cols: Z B S W H T F G
[143 151 127 146  83 124 132 156]  <16>
[126 138 127 167  98 110 132 119]  <7>
[108 200 132 203  72  83 176 130]  <47>
[154 154 203 132 162 124 100 130]  <104>
<104> => [154 154 203 132 162 124 100 130]
<47> => [108 200 132 203  72  83 176 130]
has: [132 162] => yes
back: [124 162 132] => <104>
q: [108 200 132 203  72  83 176 130] => <47>
has: [162 132 203 154] => no

cols: P E C A X K N D Q U
[173 139 135 120 108 152 170 110  53 154] = <55>
[163 112 148 144 115 149 147 119  64 114] = <92>
[173 139 154 142 116 161 173 100  58 154] = <90>
[163 124 110 111 111 123 125 133  97 123] = <153>
[173 139 135 120 108 152 167 110  53 154] = <101>
[126 119 121 131  84 195 144 130  93 117] = <137>
back: [154  53 110 167 152 108 120] => <101>
down: [108 115 116 111] => X
down: [120 144 142 111 120] => A
back: [195  84 131] => <137>
<137> => [126 119 121 131  84 195 144 130  93 117]

cols: J L M Y
[ 98  99  99 191] -> <2>
[197 151 161 133] -> <98>
[140 168 172 123] -> <76>
[149 165 173 144] -> <28>
[108 111 113 191] -> <22>
down: [173 113] => M
has: [151 161 133] => yes

cols: kopos zufik giv lozo purad dar
[148 113 153 192 165 104]  <109>
[ 89 126 166 160  72 114]  <158>
[134  81 146 165 104 194]  <23>
[167 136 147  59 118 115]  <111>
[ 88 130 126 114  51 144]  <5>
[ 92 136  62 141 132 107]  <17>
[104 150 143  97  74  82]  <160>
[ 74 135  86 134  78 119]  <140>
[158 120 130  50 109 156]  <201>
[130 156 163  96  95  70]  <133>
[ 96 119 123 107  53 160]  <84>
down: [104 118  51 132  74  78] => purad
down: [ 72 104 118] => purad
<133> => [130 156 163  96  95  70]
has: [126 166 160  72] => yes
back: [ 50 130 120 158] => <201>

cols: Tifu Mav pil rubu ven Dobas
[119 144 130 100 104 113] = <161>
[127 145 110 147 173 165] = <134>
[169 110 147 140 117 112] = <120>
[142 125 141 130 115 101] = <43>
[ 92 160 115 131 160 165] = <203>
[173 108 151 138 110 106] = <25>
[110 145 117 125 146 160] = <149>
[134 134 144 122 107  89] = <136>
[168 110 147 145 124 120] = <108>
[116 138 123 172 188 181] = <118>
[154 131 148  91  74  87] = <163>
[142 124 126 132 138 162] = <197>
back: [172 123] => <118>
down: [173 117 115 160 110 146 107 124 188  74 138] => ven
back: [145 147 110] => <108>

cols: fim dini Fas vagug nira nolom diden
[135  86  71 113 145 104 143]  <195>
[129 120 157 114 132 136 158]  <99>
[114 145 122 145  84 166 121]  <169>
[126 112 149 129 179 106 125]  <86>
[133 132 138  90 141  93 112]  <192>
[134 105 118 133  99 119 124]  <157>
[145 199 138 126 125 129 143]  <49>
[124 171 109 126  89  87  93]  <18>
[138 123 169 171 160 128  84]  <35>
[ 90  97 143 133 134 138 119]  <41>
back: [104 145] => <195>
has: [137 126 125] => no

cols: nov tikef Tik Fivop Durog Sered
[167 113  84 156 159 165] -> <63>
[ 96 146 199  94  97 106] -> <73>
[ 89 132 128 144 120  84] -> <3>
[103  93 122 115 101 122] -> <12>
[154 140 148 103 120 155] -> <13>
[ 90 123 114 150 130  99] -> <106>
[159 137 137 130 152 150] -> <62>
[111  81 100 122 104 138] -> <61>
<3> => [ 89 132 128 144 120  84]
<62> => [159 137 137 130 152 150]
has: [122 104] => yes
has: [113  83 156 159 165] => no

cols: kisov Par fafe ver
[147  76  74 190] -> <24>
[124  61 151 147] -> <83>
[181 145  89  95] -> <91>
[151 119 177 145] -> <31>
[124  61 129 147] -> <10>
[ 85 119 177 145] -> <131>
[138 139 109  68] -> <115>
down: [ 61 145 119  61 119 139] => Par
has: [145 177] => no
down: [ 85 138] => kisov
has: [177 145] => yes
has: [177 119] => no
q: [151 119 177 145] => <31>

cols: kibo Bofep Zemo Tole darov favo Nidim vip susa
[146 150 151 110 102 132 106 100 130] -> <148>
[154 148 135 100 144 181  96 102 122] -> <30>
[101 101 144 159 125 115 138 145 155] -> <164>
[115  97  76 142 189 132 160 169  91] -> <66>
[101 101 144 159 125 115  98 145 155] -> <68>
[151 110 102 132 106 100 132 162 127] -> <177>
[153 101 144 159 125 115 138 145 155] -> <110>
[120 106 153 150  85  90 141 136 158] -> <122>
has: [127 162 132] => no
back: [130 100 106 132 102 110 151] => <148>
has: [141 136] => yes
<148> => [146 150 151 110 102 132 106 100 130]

cols: Suru Kifof fefed mesu
[152 162 132 145] = <128>
[ 99 130 122 149] = <78>
[ 97 138 157 116] = <67>
[ 97 138 127 144] = <147>
[132 152 107 164] = <165>
[104 136 110 157] = <39>
[128  69 100 115] = <142>
[145 124 145  95] = <96>
[141 100  69 165] = <64>
[140 159 157 110] = <88>
has: [ 99 130 122 149] => yes
<165> => [132 152 107 164]
down: [128 145] => Suru
has: [110 136] => no
down: [104 128 145 141] => Suru
<78> => [ 99 130 122 149]
<88> => [140 159 157 110]

cols: vara tuk kap Zove pebol liv
[ 83 137 135 128  92 180]  <94>
[133 125 119 134 157 200]  <81>
[157 133 116 128 179  77]  <188>
[ 78 119 112 125 141  84]  <53>
[ 89 135 126 133 168  96]  <170>
[120 116 117 129 175 190]  <183>
[173 134 114 123 119 179]  <204>
[ 80 129 122 132  67 148]  <212>
[ 63 130 116 127 101 121]  <151>
[182 134 118 128  88 103]  <69>
[175 122 125 129  80 125]  <178>
[143 140 133 126 202 155]  <173>
has: [134 182] => no
back: [168 133 126 135  89] => <170>
has: [175 122 126] => no
<69> => [182 134 118 128  88 103]
down: [116 118] => kap

cols: Luki Paka meki zek
[163 104 172  85] = <186>
[106 121 105 120] = <112>
[151 184  97 178] = <93>
[ 91 108 115  91] = <44>
[150 138 147 127] = <6>
[116 133 111 135] = <26>
[132  92 176  90] = <139>
[ 91 108 115 154] = <82>
[166 172 177 134] = <207>
[150 138 147 109] = <213>
[116 133 111 101] = <54>
[124 106 148 121] = <145>
down: [127 135  90 154] => zek
down: [172 105  97 115 147 111 176 115 177] => meki
<26> => [116 133 111 135]
down: [115 177 147 111] => meki

cols: bof Bude vuf Ved Sulok viku zotip vofo Zere kud
[142 126 131 138 159 179 110  92 145  84] -> <9>
[ 88  94 161 136 137 104 106 117  97 164] -> <65>
[137 104 104 158 154 148  95 132 186  89] -> <27>
[ 86  94 171 135 143 105 114 112  99 158] -> <52>
[114  90 145 159 154 115  92 137 161 114] -> <79>
[ 98 125 167 150 161 185 110  64 110  92] -> <60>
down: [117 132 112 137] => vofo
<60> => [ 98 125 167 150 161 185 110  64 110  92]
back: [106 104 137] => <65>
has: [110 185 161] => no
has: [164  97 117] => no
<65> => [ 88  94 161 136 137 104 106 117  97 164]

cols: ter lezi Gebaz kupi
[ 60 121 141 117] -> <45>
[ 78 100 181 127] -> <70>
[ 98  72 182 144] -> <138>
[ 80  97 183 129] -> <21>
<21> => [ 80  97 183 129]
down: [60 78 98] => ter
<70> => [ 78 100 181 127]
has: [ 60 122 141] => no

cols: gubi nit digiz lasi boli Tafo zise mose Bonet rul
[119 140 131 126 159 137 151 128  94 117] -> <154>
[146  80 136 137 106  87  80 109 146 156] -> <37>
[136 137 106  87  80 112  80  74 146 156] -> <113>
[146 118 141 137 136 142 150 125 108 119] -> <141>
[125 121 146 153  95 155 138 158 171 138] -> <71>
[129  99 157 162  91 144 129 136 169 147] -> <20>
[114 118 141 137 136 142 150 125 108 119] -> <80>
has: [ 80 109] => yes
has: [ 94 128 151] => no
back: [109  80  87 106 137 136] => <37>
<37> => [146  80 136 137 106  87  80 109 146 156]

